Below are the code and all the weights of a small trained network. Each question names an input and a target symbol and asks about switching units off, where a switched-off unit gives its printed mean instead of its output.

import numpy as np


def w(rows, s, z=0):
    codes = np.array(rows[::2]) - 128.0
    scale = np.full(codes.shape[1], s)
    scale[-1] = z or s
    return codes * scale


def f(y):
    return np.maximum(y, 0)


def softmax(a):
    e = np.exp(a - a.max(-1, keepdims=True))
    return e / e.sum(-1, keepdims=True)


def log_softmax(a):
    a = a - a.max(-1, keepdims=True)
    return a - np.log(np.exp(a).sum(-1, keepdims=True))


def net(x, mask):
    ids = ['αελμστ'.index(c) for c in x.split()]
    T = len(ids)
    res = E[ids] + P[:T]
    r = res
    for j in range(2):
        rows = slice(2 * j, 2 * j + 2)
        q, k, v = (r @ M[0][rows].T for M in (Q, K, V))
        z = softmax(np.where(np.tri(T) > 0, q @ k.T / 2**0.5, -1e9)) @ v
        o = O[0][rows]
        res = res + np.where(mask[j], z, o[:, -1]) @ o[:, :-1]
    y = f(res @ A[0][:, :-1].T + A[0][:, -1])
    res = res + np.where(mask[2:14], y, B[0][:, -1]) @ B[0][:, :-1]
    return log_softmax(res[-1] @ U[:, :-1].T + U[:, -1])


Q, K, V, O, A, B = {}, {}, {}, {}, {}, {}
E = w([
[126,193,206,118,92],'α',
[131,234,148,181,115],'ε',
[112,82,89,48,159],'λ',
[9,49,147,137,146],'μ',
[188,160,75,82,4],'σ',
[109,213,67,188,106],'τ',
],0.021)
P = w([
[133,8,145,116,85],'0',
[110,127,156,172,28],'1',
[105,116,131,170,52],'2',
[105,122,130,154,92],'3',
[111,134,118,139,119],'4',
[103,162,122,118,163],'5',
[106,169,108,93,173],'6',
[112,173,97,62,182],'7',
[118,184,93,63,207],'8',
[118,196,71,57,214],'9',
[181,208,26,2,145],'10',
],0.0052)
Q[0] = w([
[139,127,191,103,1],'H1',
[162,71,92,91,140],'H1',
[142,222,214,201,107],'H2',
[118,190,93,253,98],'H2',
],0.0094)
K[0] = w([
[159,140,119,110,120],'H1',
[72,106,134,103,175],'H1',
[104,106,246,164,143],'H2',
[103,78,118,133,130],'H2',
],0.013)
V[0] = w([
[204,177,161,93,185],'H1',
[86,93,171,197,138],'H1',
[176,132,153,100,88],'H2',
[9,158,132,85,112],'H2',
],0.011)
O[0] = w([
[72,118,251,173,97,73],'H1',
[248,127,112,179,142,12],'H1',
[162,162,131,114,211,221],'H2',
[161,84,125,28,89,144],'H2',
],0.011)
A[0] = w([
[108,89,113,43,46,95],'N1',
[202,192,145,252,121,32],'N2',
[200,158,95,229,100,169],'N3',
[166,109,118,115,207,143],'N4',
[61,46,139,147,107,184],'N5',
[92,125,215,102,137,41],'N6',
[193,203,180,78,168,107],'N7',
[75,139,144,87,110,252],'N8',
[95,183,122,110,115,91],'N9',
[242,134,101,129,104,72],'N10',
[91,137,191,132,117,131],'N11',
[145,76,138,25,138,125],'N12',
],0.011,0.0039)
B[0] = w([
[136,168,176,127,129,254],'N1',
[106,148,128,169,156,131],'N2',
[31,72,143,180,2,136],'N3',
[155,176,153,90,166,170],'N4',
[145,88,254,98,87,141],'N5',
[146,131,54,101,75,144],'N6',
[192,99,139,168,62,166],'N7',
[146,115,142,133,157,231],'N8',
[165,134,84,117,152,195],'N9',
[26,123,203,100,126,151],'N10',
[166,183,92,132,81,141],'N11',
[119,159,99,182,108,218],'N12',
],0.0098,0.019)
U = w([
[56,119,254,76,118,183],'α',
[125,221,73,96,135,189],'ε',
[115,196,178,216,130,9],'λ',
[88,97,86,132,78,120],'μ',
[127,92,115,85,94,4],'σ',
[211,95,133,161,98,154],'τ',
],0.0074,0.0037)

Each question gives the input, a string of symbols that net reads in full, and the target symbol t.
The units are the heads (2 rows each of Q, K, V and O) and the neurons (one row each of A and B). Each row of codes is followed by its name. A weight is (code - 128) times the scale printed after its matrix; where a second scale follows, it is the last column's (O, A, B and U).
mask holds one flag per unit, heads first, then neurons. A switched-off unit (its flag False) gives its mean, the last column of its rows in O or B, instead of its output. The means were averaged over made-up inputs and are rounded, as every weight is.
A unit's drop is (log p(t) with every unit on - log p(t) with that unit switched off) / (log p(t) with every unit on - log p(t) with every unit switched off).
The circuit of an input: a set's keep is (log p(t) with only the set's units on - log p(t) with every unit switched off) / (log p(t) with every unit on - log p(t) with every unit switched off). Starting from the 12 units with the biggest drops (on a tie, the unit counted first), units are removed one at a time, each time the one whose removal leaves the highest keep (on an exact tie, the one counted first), for as long as the keep stays at least 0.8.
circuit, biggest first: the units of the circuit, biggest drop first
most important unit: the unit with the biggest drop
k most important neurons: the k neurons with the biggest drops, biggest first
which heads matter: for each layer, one digit per head in row order, 1 if its drop is at least 0.15 and else 0, layers parted by /
drop of u: that unit's drop, to one decimal
input σ μ μ σ σ μ σ τ σ λ, target α: which heads matter : 10
input σ τ τ λ τ μ σ λ τ μ, target ε: which heads matter : 10
input λ λ λ, target α: most important unit : H2
input τ τ τ μ σ ε, target α: which heads matter : 01
input μ λ α λ α σ ε, target α: circuit, biggest first : (H2; H1)
input μ λ τ, target α: 2 most important neurons : (N10; N1)
input μ λ σ α ε σ τ, target α: 2 most important neurons : (N5; N1)
input λ μ σ, target α: 2 most important neurons : (N1; N5)
input σ σ σ α, target ε: 2 most important neurons : (N6; N11)
input λ ε τ, target μ: drop of N3 : 0.4
input τ τ μ σ, target α: drop of H1 : -0.1
input α α ε λ λ α, target τ: drop of N6 : 0.0
